Here is a tiny trained network, its code and every weight. The questions are about switching its units off for an input and a class, where a switched-off unit gives its printed mean instead of its output.

import numpy as np


def w(rows, s, z=0):
    codes = np.array(rows[::2]) - 128.0
    scale = np.full(codes.shape[1], s)
    scale[-1] = z or s
    return codes * scale


def f(y):
    return y / 2 * (1 + np.tanh(0.7978845608 * (y + 0.044715 * y**3)))


def log_softmax(a):
    a = a - a.max(-1, keepdims=True)
    return a - np.log(np.exp(a).sum(-1, keepdims=True))


def net(x, mask):
    res = np.array(x, float).reshape(1, 8) / 4 @ E
    y = f(res @ A[0][:, :-1].T + A[0][:, -1])
    res = res + np.where(mask, y, B[0][:, -1]) @ B[0][:, :-1]
    return log_softmax(res[-1] @ U[:, :-1].T + U[:, -1])


A, B = {}, {}
E = w([
[61,25,31,159,224,152,174,198],'x0',
[182,152,86,205,18,37,229,236],'x1',
[127,133,118,125,126,135,129,128],'x2',
[127,137,121,116,128,130,125,134],'x3',
[132,134,134,127,133,124,130,133],'x4',
[137,126,121,121,124,128,125,126],'x5',
[127,130,133,133,126,138,122,133],'x6',
[252,218,94,205,203,221,170,114],'x7',
],0.0048)
A[0] = w([
[90,120,157,83,189,196,36,75,50],'n0',
[83,120,162,79,195,193,52,61,9],'n1',
[62,8,44,157,223,151,172,183,146],'n2',
[245,215,79,219,217,211,173,109,167],'n3',
[253,211,92,213,207,217,176,140,66],'n4',
[160,167,92,178,49,38,205,213,44],'n5',
[85,38,62,153,202,149,193,192,49],'n6',
[183,202,210,93,38,103,86,71,45],'n7',
[41,38,154,56,79,15,82,146,2],'n8',
[194,201,231,89,47,93,83,78,50],'n9',
[154,149,132,203,22,63,196,210,70],'n10',
[84,3,49,158,224,146,165,200,101],'n11',
[75,123,152,80,186,204,65,50,38],'n12',
[80,94,167,49,203,196,60,31,188],'n13',
[77,51,70,160,221,127,170,207,45],'n14',
],0.0043,0.0045)
B[0] = w([
[202,59,62,142,170,190,216,148,159],'n0',
[210,44,29,161,153,222,232,99,148],'n1',
[115,223,160,155,119,138,59,76,213],'n2',
[42,48,217,30,51,85,99,138,239],'n3',
[50,25,168,34,36,184,141,62,191],'n4',
[192,49,55,137,184,222,215,109,170],'n5',
[113,181,125,138,116,209,124,60,148],'n6',
[123,194,96,167,137,232,139,28,147],'n7',
[50,27,162,42,33,251,183,3,151],'n8',
[114,195,87,180,131,221,137,41,153],'n9',
[205,75,29,158,206,212,213,129,177],'n10',
[117,199,152,149,113,144,104,61,187],'n11',
[174,88,71,152,149,168,189,137,157],'n12',
[181,110,95,178,162,90,158,234,253],'n13',
[121,174,126,127,109,188,122,41,146],'n14',
],0.0061,0.0046)
U = w([
[203,57,55,157,179,176,208,139,28],'0',
[124,143,151,128,132,104,104,151,245],'1',
[68,42,171,50,49,147,126,94,2],'2',
[136,156,140,136,136,106,104,158,224],'3',
[118,254,126,168,124,172,100,53,34],'4',
[136,137,146,147,139,86,107,163,177],'5',
[134,137,125,131,149,87,103,166,158],'6',
],0.009,0.0069)

Each question gives the input, the list of numbers given to net, and the class t.
The units are the neurons (one row each of A and B). Each row of codes is followed by its name. A weight is (code - 128) times the scale printed after its matrix; where a second scale follows, it is the last column's (A, B and U).
mask holds one flag per neuron, in row order. A switched-off neuron (its flag False) gives its mean, the last column of its row in B, instead of its output. The means were averaged over made-up inputs and are rounded, as every weight is.
A unit's drop is (log p(t) with every unit on - log p(t) with that unit switched off) / (log p(t) with every unit on - log p(t) with every unit switched off).
The circuit of an input: a set's keep is (log p(t) with only the set's units on - log p(t) with every unit switched off) / (log p(t) with every unit on - log p(t) with every unit switched off). Starting from the 12 units with the biggest drops (on a tie, the unit counted first), units are removed one at a time, each time the one whose removal leaves the highest keep (on an exact tie, the one counted first), for as long as the keep stays at least 0.8.
circuit, biggest first: the units of the circuit, biggest drop first
top k neurons: the k neurons with the biggest drops, biggest first
drop when u is switched off: that unit's drop, to one decimal
input [-4,-5,5,1,-6,4,7,7], class 2: circuit, biggest first -> [n3; n4]
input [2,-8,3,2,6,-6,6,-1], class 0: top 2 neurons -> [n1; n0]
input [-8,7,-3,0,2,5,8,0], class 4: circuit, biggest first -> [n9]
input [-2,8,-6,5,4,1,8,2], class 0: top 2 neurons -> [n10; n5]
input [6,-8,-7,6,-6,1,-2,-7], class 0: circuit, biggest first -> [n13; n1]
input [-8,7,-3,-6,-4,7,3,-7], class 4: circuit, biggest first -> [n9; n7]
input [-2,6,-8,4,1,-3,4,-1], class 0: top 2 neurons -> [n10; n5]
input [-8,-4,-8,-2,-3,-4,-5,8], class 2: top 3 neurons -> [n3; n4; n2]
input [0,6,-5,-1,-1,-3,6,-5], class 0: top 4 neurons -> [n10; n5; n3; n2]
input [8,-7,8,7,-1,2,5,1], class 4: top 2 neurons -> [n2; n11]
input [6,3,4,-4,8,1,8,6], class 1: top 2 neurons -> [n8; n2]
input [-8,3,-3,-8,-3,-2,-4,-2], class 4: drop when n3 is switched off -> 0.1
input [-6,-1,3,-6,-3,8,2,8], class 2: drop when n3 is switched off -> 0.4
input [5,-1,3,1,-4,4,-3,5], class 2: drop when n3 is switched off -> 0.4
input [6,-5,7,-4,2,4,-7,8], class 2: drop when n2 is switched off -> 0.0
input [6,-4,-5,3,0,5,-5,-1], class 4: top neuron -> [n2]
input [8,7,4,7,-1,6,4,-2], class 4: top 2 neurons -> [n2; n11]
